Here is a tiny trained network, its code and every weight. The questions are about switching its units off for an input and a target symbol, where a switched-off unit gives its printed mean instead of its output.

import numpy as np


def w(rows, s, z=0):
    codes = np.array(rows[::2]) - 128.0
    scale = np.full(codes.shape[1], s)
    scale[-1] = z or s
    return codes * scale


def norm(h):
    return h / np.sqrt((h * h).mean(-1, keepdims=True) + 1e-5)


def f(y):
    return y / 2 * (1 + np.tanh(0.7978845608 * (y + 0.044715 * y**3)))


def softmax(a):
    e = np.exp(a - a.max(-1, keepdims=True))
    return e / e.sum(-1, keepdims=True)


def log_softmax(a):
    a = a - a.max(-1, keepdims=True)
    return a - np.log(np.exp(a).sum(-1, keepdims=True))


def net(x, mask):
    ids = ['αζστφψ'.index(c) for c in x.split()]
    T = len(ids)
    res = E[ids] + P[:T]
    u = 0
    for l in range(2):
        r = norm(res)
        for j in range(2):
            rows = slice(4 * j, 4 * j + 4)
            q, k, v = (r @ M[l][rows].T for M in (Q, K, V))
            z = softmax(np.where(np.tri(T) > 0, q @ k.T / 4**0.5, -1e9)) @ v
            o = O[l][rows]
            res = res + np.where(mask[u + j], z, o[:, -1]) @ o[:, :-1]
        u += 2
        y = f(norm(res) @ A[l][:, :-1].T + A[l][:, -1])
        res = res + np.where(mask[u : u + 8], y, B[l][:, -1]) @ B[l][:, :-1]
        u += 8
    return log_softmax(norm(res)[-1] @ U[:, :-1].T + U[:, -1])


Q, K, V, O, A, B = {}, {}, {}, {}, {}, {}
E = w([
[114,27,169,117,154,149,62,155,158],'α',
[68,73,161,87,97,62,157,158,46],'ζ',
[144,72,128,234,243,53,88,109,253],'σ',
[50,113,77,112,191,168,118,167,84],'τ',
[229,116,171,102,251,98,188,83,64],'φ',
[113,62,52,72,74,172,99,60,181],'ψ',
],0.0033)
P = w([
[122,224,183,75,170,143,5,19,85],'0',
[188,25,89,105,195,148,176,208,234],'1',
[143,56,89,102,163,106,163,161,176],'2',
[110,82,87,113,141,91,163,142,164],'3',
[98,99,110,113,136,100,163,126,154],'4',
[86,106,118,123,131,105,163,108,155],'5',
[83,122,131,129,129,114,170,100,142],'6',
[74,125,139,140,126,116,168,93,143],'7',
[63,138,149,147,126,124,171,82,136],'8',
[62,133,155,157,127,124,172,71,128],'9',
],0.002)
Q[0] = w([
[171,133,140,167,148,97,139,85,146],'L0H1',
[78,2,173,119,213,123,138,34,140],'L0H1',
[115,145,153,109,248,161,144,134,52],'L0H1',
[111,148,111,107,61,128,84,101,74],'L0H1',
[59,32,139,96,228,116,148,152,102],'L0H2',
[137,125,150,99,64,112,116,78,159],'L0H2',
[53,134,122,158,229,158,137,182,88],'L0H2',
[148,138,122,135,86,90,131,202,140],'L0H2',
],0.0041)
K[0] = w([
[151,95,101,163,132,81,163,139,167],'L0H1',
[252,155,147,90,193,136,210,83,111],'L0H1',
[115,120,106,104,187,188,177,165,124],'L0H1',
[51,112,134,85,91,115,139,125,90],'L0H1',
[145,167,173,161,223,138,169,181,91],'L0H2',
[133,181,74,75,146,197,116,123,175],'L0H2',
[182,173,245,203,107,7,226,158,92],'L0H2',
[33,141,108,149,98,92,108,159,146],'L0H2',
],0.0038)
V[0] = w([
[204,150,55,127,239,231,239,113,174],'L0H1',
[131,117,138,140,2,80,241,216,188],'L0H1',
[155,140,174,117,109,38,45,31,225],'L0H1',
[35,110,40,139,49,172,98,213,191],'L0H1',
[178,123,170,88,76,162,214,64,150],'L0H2',
[104,187,145,175,108,30,159,33,125],'L0H2',
[89,148,186,180,208,87,153,222,65],'L0H2',
[151,159,190,112,199,106,158,154,16],'L0H2',
],0.0025)
O[0] = w([
[106,176,82,139,140,88,127,5,189,61],'L0H1',
[139,27,228,67,132,14,180,114,81,5],'L0H1',
[235,185,61,39,128,215,242,192,97,153],'L0H1',
[227,37,121,161,215,117,72,136,135,80],'L0H1',
[58,141,195,165,92,35,79,69,156,76],'L0H2',
[149,112,81,138,59,155,165,105,159,82],'L0H2',
[192,117,96,45,88,139,138,87,142,177],'L0H2',
[158,145,132,68,70,97,125,120,198,182],'L0H2',
],0.0027,0.0013)
A[0] = w([
[237,136,171,87,137,81,254,124,173,60],'L0N1',
[107,81,188,75,133,76,65,185,119,152],'L0N2',
[124,156,79,42,91,204,138,95,122,50],'L0N3',
[71,200,144,205,144,34,156,89,118,255],'L0N4',
[119,94,134,157,233,135,166,198,83,61],'L0N5',
[114,62,37,57,146,118,182,106,71,142],'L0N6',
[104,139,60,194,197,189,98,94,176,207],'L0N7',
[176,52,174,175,89,106,41,80,236,157],'L0N8',
],0.0037,0.00054)
B[0] = w([
[32,47,126,154,83,83,30,57,113,150],'L0N1',
[138,110,76,191,165,198,192,85,122,197],'L0N2',
[196,204,115,71,178,66,129,149,196,161],'L0N3',
[157,188,94,23,91,209,106,134,211,140],'L0N4',
[219,131,62,79,174,97,138,113,181,167],'L0N5',
[160,146,158,138,254,126,132,203,195,254],'L0N6',
[91,53,210,138,52,101,210,143,40,203],'L0N7',
[165,197,74,49,229,127,151,174,97,146],'L0N8',
],0.0034,0.0036)
Q[1] = w([
[104,169,130,40,138,80,188,31,238],'L1H1',
[71,94,163,171,67,165,145,109,80],'L1H1',
[88,171,101,17,134,106,197,57,183],'L1H1',
[65,78,157,144,81,130,162,110,85],'L1H1',
[113,74,112,81,185,114,162,87,143],'L1H2',
[1,200,135,19,80,119,149,55,219],'L1H2',
[77,65,139,125,181,136,153,139,117],'L1H2',
[129,140,160,88,143,87,132,97,148],'L1H2',
],0.0055)
K[1] = w([
[151,144,150,98,127,63,76,45,174],'L1H1',
[107,73,154,127,159,113,176,154,99],'L1H1',
[151,134,149,131,136,61,80,1,157],'L1H1',
[98,30,136,165,155,81,166,150,119],'L1H1',
[141,159,119,156,133,166,119,167,114],'L1H2',
[135,254,161,59,23,144,3,65,147],'L1H2',
[183,153,154,141,152,181,105,196,35],'L1H2',
[115,139,157,130,89,148,109,162,164],'L1H2',
],0.0056)
V[1] = w([
[186,208,117,123,208,144,81,140,114],'L1H1',
[106,180,137,126,121,233,146,142,71],'L1H1',
[176,66,106,120,166,113,79,84,130],'L1H1',
[166,130,132,127,66,177,156,196,100],'L1H1',
[233,131,131,181,187,220,6,232,144],'L1H2',
[178,117,152,76,193,34,152,175,187],'L1H2',
[252,134,187,188,86,180,209,109,112],'L1H2',
[119,177,167,32,101,173,84,162,66],'L1H2',
],0.0031)
O[1] = w([
[118,65,145,96,142,54,103,64,151,157],'L1H1',
[174,141,45,68,107,43,143,96,226,111],'L1H1',
[64,66,129,180,75,145,93,107,152,161],'L1H1',
[142,183,125,114,187,98,113,90,195,67],'L1H1',
[129,148,218,130,47,229,10,210,166,195],'L1H2',
[131,175,46,90,4,188,94,64,100,252],'L1H2',
[85,31,188,73,135,216,202,174,88,95],'L1H2',
[215,105,97,87,166,140,87,144,214,168],'L1H2',
],0.0031,0.0021)
A[1] = w([
[180,218,94,87,160,88,159,136,207,33],'L1N1',
[115,124,157,143,151,67,155,130,110,2],'L1N2',
[148,165,146,119,152,96,81,161,213,138],'L1N3',
[114,132,129,190,151,143,65,149,133,74],'L1N4',
[108,108,201,158,115,120,84,121,163,200],'L1N5',
[126,113,88,124,177,115,150,113,141,223],'L1N6',
[122,114,110,99,136,164,135,208,185,99],'L1N7',
[254,175,123,75,185,133,138,115,141,117],'L1N8',
],0.0066,0.0012)
B[1] = w([
[100,192,107,49,182,200,217,255,161,242],'L1N1',
[135,108,140,141,121,210,79,140,138,118],'L1N2',
[119,118,127,159,132,147,191,154,59,186],'L1N3',
[119,109,161,131,88,100,186,127,75,125],'L1N4',
[166,205,64,115,140,122,168,163,132,141],'L1N5',
[149,196,127,77,98,137,95,130,143,218],'L1N6',
[157,153,101,127,126,91,85,45,140,254],'L1N7',
[127,94,41,54,161,185,155,172,79,225],'L1N8',
],0.0048,0.0043)
U = w([
[176,180,210,134,45,188,77,196,134,1],'α',
[139,141,90,95,90,99,65,17,160,204],'ζ',
[41,51,153,129,77,163,192,107,51,136],'σ',
[186,200,125,197,126,43,194,145,55,79],'τ',
[131,186,70,38,177,173,186,184,146,182],'φ',
[107,100,212,161,253,99,132,143,187,91],'ψ',
],0.0053,0.0015)

Each question gives the input, a string of symbols that net reads in full, and the target symbol t.
The units are the heads (4 rows each of Q, K, V and O) and the neurons (one row each of A and B). Each row of codes is followed by its name. A weight is (code - 128) times the scale printed after its matrix; where a second scale follows, it is the last column's (O, A, B and U).
mask holds one flag per unit, layer by layer, with each layer's heads first. A switched-off unit (its flag False) gives its mean, the last column of its rows in O or B, instead of its output. The means were averaged over made-up inputs and are rounded, as every weight is.
A unit's drop is (log p(t) with every unit on - log p(t) with that unit switched off) / (log p(t) with every unit on - log p(t) with every unit switched off).
The circuit of an input: a set's keep is (log p(t) with only the set's units on - log p(t) with every unit switched off) / (log p(t) with every unit on - log p(t) with every unit switched off). Starting from the 12 units with the biggest drops (on a tie, the unit counted first), units are removed one at a time, each time the one whose removal leaves the highest keep (on an exact tie, the one counted first), for as long as the keep stays at least 0.8.
units of the circuit, in order: the units of the circuit, biggest drop first
k most important neurons: the k neurons with the biggest drops, biggest first
k most important neurons of layer l: the k neurons of layer l with the biggest drops, biggest first
drop when u is switched off: that unit's drop, to one decimal
input ψ α σ φ, target ψ: 4 most important neurons of layer 0 -> (L0N1 L0N7 L0N6 L0N8)
input ζ σ α ζ σ σ, target σ: units of the circuit, in order -> (L1H2 L0N7 L1N7 L1N1)
input ψ τ ζ ζ τ τ ψ σ α, target ζ: units of the circuit, in order -> (L1N1)
input ζ τ ζ ζ ζ τ α σ σ τ, target σ: 2 most important neurons -> (L0N7 L1N1)
input σ ζ α ζ ζ σ, target ζ: units of the circuit, in order -> (L1N1 L1H2 L0N6)
input ψ α ψ ψ σ σ α, target ζ: 3 most important neurons -> (L0N5 L1N1 L0N1)
input ψ ψ ψ, target σ: units of the circuit, in order -> (L0H2 L0N7 L1N1)
input τ τ τ σ ζ ψ σ, target ζ: 4 most important neurons -> (L0N6 L0N7 L0N3 L0N8)
input ζ ζ τ τ ψ ψ, target ζ: 4 most important neurons -> (L0N8 L0N7 L0N4 L0N5)
input σ ζ α φ ζ ψ, target σ: 2 most important neurons of layer 0 -> (L0N7 L0N1)
input ψ φ ψ ψ ζ ψ ζ ζ σ, target ψ: 4 most important neurons of layer 0 -> (L0N7 L0N1 L0N6 L0N8)
input ψ ψ φ α ψ, target ψ: 4 most important neurons -> (L0N7 L0N6 L1N1 L1N8)
input ψ τ ψ σ ζ ζ τ, target ζ: 4 most important neurons of layer 0 -> (L0N7 L0N1 L0N5 L0N6)
input ψ α ψ σ ζ ψ φ ζ α, target ψ: most important neuron -> (L0N7)
input α ζ ζ ζ φ, target α: 2 most important neurons -> (L0N1 L1N5)
input ψ ζ ζ φ τ, target ψ: 3 most important neurons -> (L0N7 L0N6 L1N1)
input ζ ζ τ φ τ, target ζ: 3 most important neurons of layer 1 -> (L1N1 L1N7 L1N8)
input ψ ζ α ζ τ ζ τ φ ψ, target ψ: 3 most important neurons of layer 0 -> (L0N7 L0N6 L0N2)
input τ α τ σ ζ ζ ζ α ζ τ, target σ: 2 most important neurons of layer 1 -> (L1N1 L1N6)
input ζ ψ τ ζ σ ζ ζ τ φ, target ζ: 4 most important neurons -> (L0N1 L1N1 L1N8 L1N5)
input τ τ σ ζ ζ φ τ ζ, target τ: 4 most important neurons -> (L1N5 L1N1 L0N6 L1N4)
input ζ α ψ σ ψ, target ζ: 2 most important neurons -> (L0N7 L1N1)
input τ φ τ, target τ: 2 most important neurons -> (L1N5 L1N1)
input τ ψ ψ ψ σ φ ψ ψ, target τ: most important neuron -> (L0N2)
input τ ζ φ σ α, target τ: 3 most important neurons of layer 1 -> (L1N1 L1N5 L1N4)
input α ζ ζ ζ ζ φ ψ σ τ, target α: 3 most important neurons of layer 0 -> (L0N1 L0N8 L0N7)
input σ ψ ψ φ, target σ: 2 most important neurons -> (L0N1 L1N1)
input ζ ψ ζ ζ τ σ ζ φ ζ ζ, target ζ: 2 most important neurons of layer 0 -> (L0N7 L0N3)
input τ ψ ψ ψ φ ψ ζ τ ζ ζ, target τ: 3 most important neurons of layer 0 -> (L0N1 L0N6 L0N7)
input τ ζ ψ α ζ ψ φ, target τ: drop when L1H2 is switched off -> 1.3
